Here is a tiny trained network, its code and every weight. The questions are about switching its units off for an input and a target symbol, where a switched-off unit gives its printed mean instead of its output.

import numpy as np


def w(rows, s, z=0):
    codes = np.array(rows[::2]) - 128.0
    scale = np.full(codes.shape[1], s)
    scale[-1] = z or s
    return codes * scale


def norm(h):
    return h / np.sqrt((h * h).mean(-1, keepdims=True) + 1e-5)


def f(y):
    return y / 2 * (1 + np.tanh(0.7978845608 * (y + 0.044715 * y**3)))


def softmax(a):
    e = np.exp(a - a.max(-1, keepdims=True))
    return e / e.sum(-1, keepdims=True)


def log_softmax(a):
    a = a - a.max(-1, keepdims=True)
    return a - np.log(np.exp(a).sum(-1, keepdims=True))


def net(x, mask):
    ids = ['αβγεθμ'.index(c) for c in x.split()]
    T = len(ids)
    res = E[ids] + P[:T]
    r = norm(res)
    for j in range(2):
        rows = slice(2 * j, 2 * j + 2)
        q, k, v = (r @ M[0][rows].T for M in (Q, K, V))
        z = softmax(np.where(np.tri(T) > 0, q @ k.T / 2**0.5, -1e9)) @ v
        o = O[0][rows]
        res = res + np.where(mask[j], z, o[:, -1]) @ o[:, :-1]
    y = f(norm(res) @ A[0][:, :-1].T + A[0][:, -1])
    res = res + np.where(mask[2:18], y, B[0][:, -1]) @ B[0][:, :-1]
    return log_softmax(norm(res)[-1] @ U[:, :-1].T + U[:, -1])


Q, K, V, O, A, B = {}, {}, {}, {}, {}, {}
E = w([
[63,167,120,151,39,112],'α',
[64,103,148,140,2,133],'β',
[101,62,101,132,144,92],'γ',
[85,125,113,158,28,96],'ε',
[142,120,160,209,23,118],'θ',
[170,52,209,155,51,130],'μ',
],0.0087)
P = w([
[165,78,2,125,26,203],'0',
[152,165,180,176,136,177],'1',
[160,150,69,55,106,156],'2',
[109,181,227,156,162,198],'3',
[140,145,112,44,116,123],'4',
[39,128,228,181,201,127],'5',
],0.0088)
Q[0] = w([
[111,182,215,191,139,181],'h1',
[140,183,163,39,129,121],'h1',
[2,79,228,90,121,165],'h2',
[73,103,202,186,127,98],'h2',
],0.0066)
K[0] = w([
[185,125,97,32,57,26],'h1',
[90,168,78,165,171,147],'h1',
[45,121,193,2,112,7],'h2',
[69,24,166,126,60,33],'h2',
],0.0049)
V[0] = w([
[130,49,219,75,101,192],'h1',
[205,61,175,133,153,100],'h1',
[119,199,134,231,144,47],'h2',
[68,7,12,2,93,77],'h2',
],0.0071)
O[0] = w([
[139,122,115,43,173,25,252],'h1',
[135,110,121,15,92,94,67],'h1',
[92,111,158,117,186,228,26],'h2',
[192,174,32,236,2,92,205],'h2',
],0.0077,0.0035)
A[0] = w([
[123,197,117,121,182,101,35],'n1',
[71,99,183,129,175,191,72],'n2',
[185,136,165,99,99,156,160],'n3',
[182,167,83,184,174,62,57],'n4',
[145,43,150,107,111,218,225],'n5',
[117,174,168,161,145,37,10],'n6',
[90,193,103,146,97,162,111],'n7',
[130,168,146,199,105,75,155],'n8',
[169,193,75,110,78,136,76],'n9',
[191,95,139,199,87,152,137],'n10',
[94,156,73,88,204,104,125],'n11',
[91,161,168,42,167,73,170],'n12',
[176,139,64,88,34,161,255],'n13',
[83,93,152,208,153,94,70],'n14',
[160,104,52,73,2,173,241],'n15',
[88,139,148,81,106,157,218],'n16',
],0.0092,0.0039)
B[0] = w([
[126,105,193,196,35,226,116],'n1',
[120,124,202,182,188,58,146],'n2',
[21,116,49,120,164,153,154],'n3',
[118,194,98,173,112,115,135],'n4',
[139,229,71,212,202,103,151],'n5',
[168,48,132,65,50,214,144],'n6',
[142,57,129,61,150,68,152],'n7',
[176,188,61,44,132,146,198],'n8',
[180,177,122,224,167,37,167],'n9',
[107,126,83,70,17,205,186],'n10',
[155,220,48,233,110,203,127],'n11',
[200,93,69,96,158,101,181],'n12',
[133,216,90,216,237,68,238],'n13',
[36,74,222,100,144,183,151],'n14',
[129,244,97,253,251,48,254],'n15',
[194,102,89,150,166,64,159],'n16',
],0.006,0.0097)
U = w([
[52,117,175,141,180,160,129],'α',
[142,160,81,70,86,139,2],'β',
[179,170,21,205,161,129,144],'γ',
[86,177,112,105,116,167,16],'ε',
[102,122,168,127,255,59,214],'θ',
[178,69,91,24,189,64,150],'μ',
],0.0083,0.0033)

Each question gives the input, a string of symbols that net reads in full, and the target symbol t.
The units are the heads (2 rows each of Q, K, V and O) and the neurons (one row each of A and B). Each row of codes is followed by its name. A weight is (code - 128) times the scale printed after its matrix; where a second scale follows, it is the last column's (O, A, B and U).
mask holds one flag per unit, heads first, then neurons. A switched-off unit (its flag False) gives its mean, the last column of its rows in O or B, instead of its output. The means were averaged over made-up inputs and are rounded, as every weight is.
A unit's drop is (log p(t) with every unit on - log p(t) with that unit switched off) / (log p(t) with every unit on - log p(t) with every unit switched off).
The circuit of an input: a set's keep is (log p(t) with only the set's units on - log p(t) with every unit switched off) / (log p(t) with every unit on - log p(t) with every unit switched off). Starting from the 12 units with the biggest drops (on a tie, the unit counted first), units are removed one at a time, each time the one whose removal leaves the highest keep (on an exact tie, the one counted first), for as long as the keep stays at least 0.8.
circuit, biggest first: the units of the circuit, biggest drop first
unit that matters most: the unit with the biggest drop
k most important neurons: the k neurons with the biggest drops, biggest first
drop when u is switched off: that unit's drop, to one decimal
input α θ ε α β β, target β: circuit, biggest first	n15; n8; n13
input ε ε α μ, target α: circuit, biggest first	h2; n15; n13; h1
input α θ α, target θ: most important neuron	n7
input ε θ α μ β α, target β: circuit, biggest first	n15; n13; n6
input β ε μ α α ε, target α: circuit, biggest first	n14; n15; n13
input α θ β μ ε α, target ε: 2 most important neurons	n15; n14
input γ μ α α, target α: 2 most important neurons	n15; n13
input μ μ β θ μ γ, target μ: circuit, biggest first	n15; n13; n6
input μ ε θ, target θ: circuit, biggest first	h2; n15
input β θ θ ε, target θ: circuit, biggest first	h2; n2
input γ γ γ μ μ γ, target μ: 2 most important neurons	n15; n10
input γ θ β β α θ, target α: 2 most important neurons	n14; n12
input β θ β β β μ, target β: 2 most important neurons	n8; n15
input α γ β μ α β, target α: unit that matters most	n14
input μ β ε μ, target ε: 3 most important neurons	n15; n10; n13
input β θ β θ β γ, target β: 4 most important neurons	n15; n13; n8; n6
input μ γ α β, target α: 3 most important neurons	n15; n13; n9
input γ γ β μ α α, target α: 3 most important neurons	n14; n12; n10
input α α β α, target ε: 2 most important neurons	n15; n12
input θ γ θ α, target θ: circuit, biggest first	h2
input ε γ α γ α ε, target α: 2 most important neurons	n15; n13
input β α μ β α θ, target α: drop when n14 is switched off	0.7
input μ θ β μ β θ, target β: drop when h2 is switched off	0.2
input θ μ γ ε α γ, target α: drop when n14 is switched off	0.7
